Below are the code and all the weights of a small trained network. Each question names an input and a target symbol and asks about switching units off, where a switched-off unit gives its printed mean instead of its output.

import numpy as np


def w(rows, s, z=0):
    codes = np.array(rows[::2]) - 128.0
    scale = np.full(codes.shape[1], s)
    scale[-1] = z or s
    return codes * scale


def f(y):
    return y / 2 * (1 + np.tanh(0.7978845608 * (y + 0.044715 * y**3)))


def softmax(a):
    e = np.exp(a - a.max(-1, keepdims=True))
    return e / e.sum(-1, keepdims=True)


def log_softmax(a):
    a = a - a.max(-1, keepdims=True)
    return a - np.log(np.exp(a).sum(-1, keepdims=True))


def net(x, mask):
    ids = ['Δαγεζηπσψ'.index(c) for c in x.split()]
    T = len(ids)
    res = E[ids] + P[:T]
    q, k, v = (res @ M[0].T for M in (Q, K, V))
    z = softmax(np.where(np.tri(T) > 0, q @ k.T / 4**0.5, -1e9)) @ v
    res = res + np.where(mask[0], z, O[0][:, -1]) @ O[0][:, :-1]
    y = f(res @ A[0][:, :-1].T + A[0][:, -1])
    res = res + np.where(mask[1:13], y, B[0][:, -1]) @ B[0][:, :-1]
    return log_softmax(res[-1] @ U[:, :-1].T + U[:, -1])


Q, K, V, O, A, B = {}, {}, {}, {}, {}, {}
E = w([
[97,97,153,174,127,6,155,122,169,103,155],'Δ',
[40,110,76,126,100,120,199,75,53,116,112],'α',
[173,97,136,83,105,110,175,42,112,238,103],'γ',
[124,150,157,182,95,55,101,113,184,121,173],'ε',
[65,144,181,169,121,114,53,112,158,170,132],'ζ',
[153,108,138,154,130,159,132,105,94,162,167],'η',
[140,158,82,178,102,177,154,192,103,91,163],'π',
[45,105,149,178,116,41,56,112,118,117,160],'σ',
[226,78,148,156,138,143,74,132,105,187,170],'ψ',
],0.013)
P = w([
[192,230,195,168,161,100,157,68,14,140,247],'0',
[66,84,102,245,100,83,176,136,54,214,81],'1',
[31,95,3,157,152,91,181,127,137,221,164],'2',
[96,39,28,76,155,159,65,85,231,114,218],'3',
[134,106,128,127,39,137,160,85,153,41,14],'4',
[194,47,200,148,46,120,118,162,142,77,53],'5',
],0.0066)
Q[0] = w([
[107,130,131,158,125,150,133,180,117,64,126],'h0',
[180,134,243,131,121,85,94,137,105,101,66],'h0',
[133,96,133,57,136,151,82,100,181,70,132],'h0',
[90,136,116,119,70,128,167,65,142,89,2],'h0',
],0.0087)
K[0] = w([
[99,167,59,160,121,176,129,186,154,78,173],'h0',
[126,64,82,79,163,151,72,112,230,144,182],'h0',
[85,2,77,170,48,137,113,177,172,186,34],'h0',
[62,152,50,129,206,99,183,95,92,199,151],'h0',
],0.0076)
V[0] = w([
[191,48,135,160,116,47,97,165,163,94,175],'h0',
[216,101,127,102,142,102,204,68,166,156,97],'h0',
[119,87,204,105,148,89,66,31,130,254,131],'h0',
[83,89,98,94,118,60,166,55,70,104,132],'h0',
],0.0072)
O[0] = w([
[88,172,97,155,254,167,209,64,105,126,126,118],'h0',
[139,148,106,135,214,48,95,148,127,52,110,104],'h0',
[88,98,154,121,127,113,123,151,60,11,196,181],'h0',
[221,113,55,147,157,131,61,165,48,131,179,252],'h0',
],0.0084,0.0032)
A[0] = w([
[118,140,115,88,120,153,183,58,92,154,113,167],'n0',
[181,65,63,66,141,134,129,147,92,151,100,105],'n1',
[113,120,179,137,86,28,96,183,217,107,157,133],'n2',
[151,131,118,114,76,159,143,99,113,146,110,203],'n3',
[127,116,83,155,101,193,156,130,217,198,75,163],'n4',
[5,76,123,123,118,102,166,101,172,80,102,109],'n5',
[24,159,165,149,216,52,93,104,207,79,106,114],'n6',
[199,139,136,44,136,176,146,150,232,156,35,3],'n7',
[93,135,176,130,136,35,74,46,254,142,53,131],'n8',
[113,112,104,122,78,88,65,130,146,126,84,150],'n9',
[149,109,149,100,108,113,155,30,155,236,106,176],'n10',
[137,186,119,127,111,157,152,176,201,168,135,139],'n11',
],0.0083,0.0048)
B[0] = w([
[131,134,121,155,171,110,107,211,134,97,143,172],'n0',
[79,150,164,117,72,103,176,106,158,81,106,178],'n1',
[96,175,159,43,152,178,78,170,80,189,82,162],'n2',
[140,109,115,137,159,116,126,139,128,114,131,205],'n3',
[95,92,129,85,134,87,162,112,162,113,96,253],'n4',
[175,173,152,160,57,201,120,134,74,143,187,159],'n5',
[63,155,112,140,109,88,123,84,167,39,8,161],'n6',
[126,254,231,34,18,171,111,218,81,146,193,143],'n7',
[153,134,89,90,149,160,117,11,114,156,97,148],'n8',
[114,103,135,98,184,113,148,172,141,199,144,163],'n9',
[171,171,129,166,121,185,68,139,84,74,181,208],'n10',
[139,77,114,111,132,133,127,113,109,101,107,186],'n11',
],0.0097,0.0063)
U = w([
[77,2,83,152,171,45,182,86,178,124,73,188],'Δ',
[136,134,139,102,167,122,113,188,123,202,139,97],'α',
[109,158,116,99,174,139,87,181,119,99,91,13],'γ',
[110,198,142,171,121,83,132,106,175,137,133,139],'ε',
[103,168,219,79,74,164,146,149,116,141,162,81],'ζ',
[95,115,154,61,104,109,173,133,148,128,107,161],'η',
[141,147,108,98,149,145,121,76,103,171,89,121],'π',
[216,147,107,194,125,191,102,152,83,102,193,210],'σ',
[112,163,128,140,100,137,131,100,130,104,107,4],'ψ',
],0.0089,0.0044)

Each question gives the input, a string of symbols that net reads in full, and the target symbol t.
The units are the heads (4 rows each of Q, K, V and O) and the neurons (one row each of A and B). Each row of codes is followed by its name. A weight is (code - 128) times the scale printed after its matrix; where a second scale follows, it is the last column's (O, A, B and U).
mask holds one flag per unit, heads first, then neurons. A switched-off unit (its flag False) gives its mean, the last column of its rows in O or B, instead of its output. The means were averaged over made-up inputs and are rounded, as every weight is.
A unit's drop is (log p(t) with every unit on - log p(t) with that unit switched off) / (log p(t) with every unit on - log p(t) with every unit switched off).
The circuit of an input: a set's keep is (log p(t) with only the set's units on - log p(t) with every unit switched off) / (log p(t) with every unit on - log p(t) with every unit switched off). Starting from the 12 units with the biggest drops (on a tie, the unit counted first), units are removed one at a time, each time the one whose removal leaves the highest keep (on an exact tie, the one counted first), for as long as the keep stays at least 0.8.
circuit, biggest first: the units of the circuit, biggest drop first
unit that matters most: the unit with the biggest drop
top k neurons: the k neurons with the biggest drops, biggest first
drop when u is switched off: that unit's drop, to one decimal
input π π ψ ψ γ π, target η: circuit, biggest first : (h0; n4)
input π ζ η ε, target ζ: circuit, biggest first : (h0; n2)
input ε γ σ, target ε: unit that matters most : n5
input γ γ ζ, target γ: top 2 neurons : (n2; n6)
input α σ Δ, target α: circuit, biggest first : (h0; n2)
input σ π σ, target σ: circuit, biggest first : (n5; n4)
input α γ ζ, target α: top 2 neurons : (n9; n2)
input η ζ π Δ, target ζ: circuit, biggest first : (n5; n2)
input ψ ζ ψ ζ, target ζ: circuit, biggest first : (h0; n5)
input ψ π ζ, target ψ: top 2 neurons : (n5; n6)
input γ α α σ ε ζ, target σ: top 3 neurons : (n4; n1; n6)
input γ π α π π Δ, target π: top 2 neurons : (n8; n2)
input γ π σ γ α, target σ: top 2 neurons : (n5; n4)
input σ ε γ σ σ σ, target σ: circuit, biggest first : (n4)
input π α π ε, target α: top 3 neurons : (n2; n9; n6)
input π π γ π γ ε, target π: circuit, biggest first : (n8; n2; h0)
input α σ ζ, target α: top 2 neurons : (n9; n10)
input π π α ζ, target π: top 2 neurons : (n8; n10)
input π ζ π π ε, target π: circuit, biggest first : (n8; h0)
input π σ π π γ, target σ: unit that matters most : n10
input π ζ γ γ Δ, target γ: top 2 neurons : (n2; n6)
input π σ Δ, target π: top 2 neurons : (n8; n10)
input π π σ, target π: drop when n10 is switched off : 0.3
input ψ ε σ, target ψ: drop when n6 is switched off : 1.0
input σ Δ ψ ζ Δ, target ψ: drop when h0 is switched off : 0.6
